Here is a tiny trained network, its code and every weight. The questions are about switching its units off for an input and a class, where a switched-off unit gives its printed mean instead of its output.

import numpy as np


def w(rows, s, z=0):
    codes = np.array(rows[::2]) - 128.0
    scale = np.full(codes.shape[1], s)
    scale[-1] = z or s
    return codes * scale


def f(y):
    return y / 2 * (1 + np.tanh(0.7978845608 * (y + 0.044715 * y**3)))


def log_softmax(a):
    a = a - a.max(-1, keepdims=True)
    return a - np.log(np.exp(a).sum(-1, keepdims=True))


def net(x, mask):
    res = np.array(x, float).reshape(1, 6) / 4 @ E
    y = f(res @ A[0][:, :-1].T + A[0][:, -1])
    res = res + np.where(mask, y, B[0][:, -1]) @ B[0][:, :-1]
    return log_softmax(res[-1] @ U[:, :-1].T + U[:, -1])


A, B = {}, {}
E = w([
[128,128,128,130],'x0',
[73,44,43,79],'x1',
[128,128,129,126],'x2',
[99,47,202,158],'x3',
[128,127,128,128],'x4',
[7,188,140,150],'x5',
],0.014)
A[0] = w([
[136,61,187,141,75],'N1',
[237,66,119,95,48],'N2',
[124,63,184,151,2],'N3',
[111,59,21,79,35],'N4',
[34,176,136,153,2],'N5',
[237,68,121,95,96],'N6',
[183,166,200,97,119],'N7',
[153,156,170,183,19],'N8',
[47,134,98,116,126],'N9',
[179,179,39,82,40],'N10',
[82,3,69,91,75],'N11',
[171,170,74,99,11],'N12',
[120,35,207,114,28],'N13',
[179,155,185,180,5],'N14',
[149,182,68,118,46],'N15',
],0.015,0.0025)
B[0] = w([
[76,119,58,163,191],'N1',
[118,70,209,47,249],'N2',
[95,103,116,190,183],'N3',
[201,209,126,153,239],'N4',
[99,71,172,3,203],'N5',
[125,68,169,14,252],'N6',
[180,184,107,155,208],'N7',
[173,171,153,134,188],'N8',
[137,135,179,75,190],'N9',
[76,77,103,222,217],'N10',
[184,194,144,157,250],'N11',
[68,124,82,185,185],'N12',
[68,109,46,202,206],'N13',
[174,189,126,142,209],'N14',
[70,98,95,175,180],'N15',
],0.013,0.017)
U = w([
[100,102,161,5,254],'0',
[204,208,119,117,48],'1',
[42,95,59,156,57],'2',
],0.016,0.0071)

Each question gives the input, the list of numbers given to net, and the class t.
The units are the neurons (one row each of A and B). Each row of codes is followed by its name. A weight is (code - 128) times the scale printed after its matrix; where a second scale follows, it is the last column's (A, B and U).
mask holds one flag per neuron, in row order. A switched-off neuron (its flag False) gives its mean, the last column of its row in B, instead of its output. The means were averaged over made-up inputs and are rounded, as every weight is.
A unit's drop is (log p(t) with every unit on - log p(t) with that unit switched off) / (log p(t) with every unit on - log p(t) with every unit switched off).
The circuit of an input: a set's keep is (log p(t) with only the set's units on - log p(t) with every unit switched off) / (log p(t) with every unit on - log p(t) with every unit switched off). Starting from the 12 units with the biggest drops (on a tie, the unit counted first), units are removed one at a time, each time the one whose removal leaves the highest keep (on an exact tie, the one counted first), for as long as the keep stays at least 0.8.
units of the circuit, in order: the units of the circuit, biggest drop first
top k neurons: the k neurons with the biggest drops, biggest first
drop of u: that unit's drop, to one decimal
input [-1,-8,0,3,2,8], class 0: units of the circuit, in order	(N5)
input [-7,-7,-2,2,5,-7], class 0: top 3 neurons	(N6, N2, N4)
input [-6,-1,8,0,-1,0], class 1: top 2 neurons	(N6, N2)
input [8,7,-4,-7,-6,-4], class 1: top 2 neurons	(N4, N11)
input [-2,8,-3,-2,-7,8], class 0: top 4 neurons	(N5, N9, N7, N14)
input [4,-2,4,-3,-7,0], class 2: top 2 neurons	(N4, N11)
input [-5,-4,7,-6,-2,-7], class 0: top 2 neurons	(N6, N2)
input [-6,2,2,-2,2,-1], class 1: top 3 neurons	(N13, N5, N6)
input [5,5,7,-4,1,4], class 1: top 2 neurons	(N4, N6)
input [-3,7,0,-2,-7,-4], class 1: top 2 neurons	(N4, N11)
input [-4,6,6,-7,-7,8], class 0: top 2 neurons	(N5, N9)
input [-3,4,-6,4,0,0], class 1: top 3 neurons	(N11, N10, N4)
input [-4,5,-8,-5,-4,4], class 1: top 4 neurons	(N4, N6, N2, N13)
input [8,3,1,-6,0,-7], class 0: top 2 neurons	(N6, N2)
input [8,-1,-1,-3,-8,2], class 2: top neuron	(N6)
input [2,-5,-7,5,5,3], class 1: top 2 neurons	(N10, N8)
input [-2,-3,-1,0,0,-6], class 0: drop of N14	0.0
input [6,-6,-5,-2,0,-7], class 0: drop of N2	0.8
input [5,7,1,-4,-3,-2], class 1: drop of N4	0.5
input [-5,-5,0,7,-6,5], class 2: drop of N2	0.1
